Below is a small trained network, with its code and all its weights. Each question gives an input and a class and asks what happens when units are switched off, that is, made to give their printed mean instead of their output.

import numpy as np


def w(rows, s, z=0):
    codes = np.array(rows[::2]) - 128.0
    scale = np.full(codes.shape[1], s)
    scale[-1] = z or s
    return codes * scale


def f(y):
    return y / 2 * (1 + np.tanh(0.7978845608 * (y + 0.044715 * y**3)))


def log_softmax(a):
    a = a - a.max(-1, keepdims=True)
    return a - np.log(np.exp(a).sum(-1, keepdims=True))


def net(x, mask):
    res = np.array(x, float).reshape(1, 6) / 4 @ E
    y = f(res @ A[0][:, :-1].T + A[0][:, -1])
    res = res + np.where(mask, y, B[0][:, -1]) @ B[0][:, :-1]
    return log_softmax(res[-1] @ U[:, :-1].T + U[:, -1])


A, B = {}, {}
E = w([
[147,138,93,128,113,109,116,131,149],'x0',
[79,79,56,49,124,143,122,254,106],'x1',
[21,132,151,163,77,98,50,105,71],'x2',
[135,161,112,142,128,127,126,149,135],'x3',
[128,131,123,115,138,114,115,120,140],'x4',
[151,160,211,74,73,209,82,144,178],'x5',
],0.013)
A[0] = w([
[198,152,159,120,95,78,118,144,127,125],'neuron 0',
[139,131,119,142,109,129,167,117,111,95],'neuron 1',
[67,157,169,161,72,110,56,114,120,5],'neuron 2',
[179,162,160,97,125,171,164,85,155,131],'neuron 3',
[66,106,77,160,149,92,128,161,62,106],'neuron 4',
[110,147,132,120,133,124,142,129,138,124],'neuron 5',
[186,179,151,84,120,170,156,79,162,140],'neuron 6',
[72,139,86,114,108,109,119,153,54,106],'neuron 7',
[124,101,113,156,116,162,162,115,129,130],'neuron 8',
[132,125,195,94,63,149,50,182,155,11],'neuron 9',
[117,118,140,175,86,100,117,161,164,130],'neuron 10',
[148,108,112,127,203,123,210,133,148,170],'neuron 11',
[139,148,172,254,130,73,110,32,141,58],'neuron 12',
[123,168,170,74,127,178,29,140,111,81],'neuron 13',
[96,114,110,30,124,162,148,218,146,22],'neuron 14',
[53,74,100,129,143,44,127,177,104,93],'neuron 15',
[231,85,106,85,245,135,222,176,160,82],'neuron 16',
[183,113,137,151,172,144,147,98,165,101],'neuron 17',
[184,124,154,117,115,168,131,68,190,128],'neuron 18',
[100,157,164,55,56,185,82,149,147,167],'neuron 19',
[86,155,143,143,122,90,145,162,141,125],'neuron 20',
[65,134,140,133,142,80,75,175,119,126],'neuron 21',
[95,108,103,141,108,99,114,131,110,115],'neuron 22',
[107,96,119,213,153,115,149,157,162,79],'neuron 23',
[146,131,120,105,132,108,102,111,127,98],'neuron 24',
[135,111,74,185,226,51,216,88,82,141],'neuron 25',
[113,111,80,128,120,112,100,111,131,113],'neuron 26',
],0.0089,0.011)
B[0] = w([
[94,137,165,130,145,143,165,116,123,152],'neuron 0',
[131,121,141,130,133,140,132,42,133,124],'neuron 1',
[206,163,207,251,12,45,91,22,84,176],'neuron 2',
[166,185,168,117,176,92,178,140,195,201],'neuron 3',
[100,135,130,74,206,158,163,128,184,205],'neuron 4',
[116,120,105,126,134,125,124,102,145,126],'neuron 5',
[118,177,206,116,182,104,182,153,184,213],'neuron 6',
[85,103,147,73,180,190,160,156,183,194],'neuron 7',
[120,158,146,131,120,125,122,128,118,133],'neuron 8',
[31,61,33,68,192,199,70,250,29,179],'neuron 9',
[94,123,139,115,142,145,114,97,114,142],'neuron 10',
[184,144,132,135,96,109,54,96,117,209],'neuron 11',
[47,65,21,117,94,169,27,206,12,245],'neuron 12',
[121,110,96,137,89,107,79,156,112,191],'neuron 13',
[242,186,140,242,1,49,57,12,87,212],'neuron 14',
[96,145,142,75,207,149,162,146,185,207],'neuron 15',
[105,45,33,148,104,165,49,147,3,242],'neuron 16',
[109,156,215,145,144,126,172,105,173,173],'neuron 17',
[159,147,211,88,179,139,138,131,214,206],'neuron 18',
[172,165,169,181,76,91,109,84,107,255],'neuron 19',
[140,162,108,74,147,136,137,126,101,141],'neuron 20',
[112,110,121,95,170,163,162,157,112,191],'neuron 21',
[127,123,131,118,170,171,177,177,148,160],'neuron 22',
[153,152,162,141,137,120,159,112,136,136],'neuron 23',
[131,132,109,151,156,147,133,107,142,120],'neuron 24',
[197,141,124,183,73,103,32,96,93,243],'neuron 25',
[90,160,112,125,130,130,177,133,130,143],'neuron 26',
],0.0073,0.012)
U = w([
[195,166,161,167,84,73,117,52,135,30],'0',
[100,98,81,106,117,151,94,164,99,253],'1',
[128,151,158,77,175,129,255,122,209,92],'2',
],0.017,0.0019)

Each question gives the input, the list of numbers given to net, and the class t.
The units are the neurons (one row each of A and B). Each row of codes is followed by its name. A weight is (code - 128) times the scale printed after its matrix; where a second scale follows, it is the last column's (A, B and U).
mask holds one flag per neuron, in row order. A switched-off neuron (its flag False) gives its mean, the last column of its row in B, instead of its output. The means were averaged over made-up inputs and are rounded, as every weight is.
A unit's drop is (log p(t) with every unit on - log p(t) with that unit switched off) / (log p(t) with every unit on - log p(t) with every unit switched off).
The circuit of an input: a set's keep is (log p(t) with only the set's units on - log p(t) with every unit switched off) / (log p(t) with every unit on - log p(t) with every unit switched off). Starting from the 12 units with the biggest drops (on a tie, the unit counted first), units are removed one at a time, each time the one whose removal leaves the highest keep (on an exact tie, the one counted first), for as long as the keep stays at least 0.8.
units of the circuit, in order: the units of the circuit, biggest drop first
unit that matters most: the unit with the biggest drop
top k neurons: the k neurons with the biggest drops, biggest first
drop when u is switched off: that unit's drop, to one decimal
input [7,8,-1,0,1,8], class 0: top 3 neurons	[neuron 14; neuron 19; neuron 12]
input [0,-4,4,5,8,-4], class 1: unit that matters most	neuron 12
input [0,1,-3,-4,-6,1], class 0: top 3 neurons	[neuron 12; neuron 9; neuron 7]
input [-7,8,-1,3,-7,5], class 0: top 2 neurons	[neuron 14; neuron 19]
input [-8,-7,2,-6,-2,-3], class 1: top 3 neurons	[neuron 12; neuron 14; neuron 19]
input [-5,-2,2,4,5,-1], class 1: top 3 neurons	[neuron 14; neuron 19; neuron 2]
input [-1,-5,1,2,0,-5], class 1: top 2 neurons	[neuron 12; neuron 14]
input [-1,6,-4,3,-2,6], class 0: top 3 neurons	[neuron 14; neuron 19; neuron 12]
input [4,5,-1,-2,2,6], class 0: top 2 neurons	[neuron 14; neuron 19]
input [-1,0,-6,8,3,4], class 2: top 3 neurons	[neuron 25; neuron 6; neuron 2]
input [8,-3,1,-7,-7,0], class 1: top 3 neurons	[neuron 14; neuron 19; neuron 2]
input [2,7,0,4,-2,2], class 0: top 2 neurons	[neuron 14; neuron 12]
input [-6,-3,3,-8,-4,-1], class 1: drop when neuron 19 is switched off	0.1
input [7,6,-8,3,3,7], class 0: units of the circuit, in order	[neuron 14]
input [4,-6,3,-8,4,-1], class 1: drop when neuron 12 is switched off	1.2
input [-8,7,-6,8,5,4], class 0: drop when neuron 14 is switched off	1.2
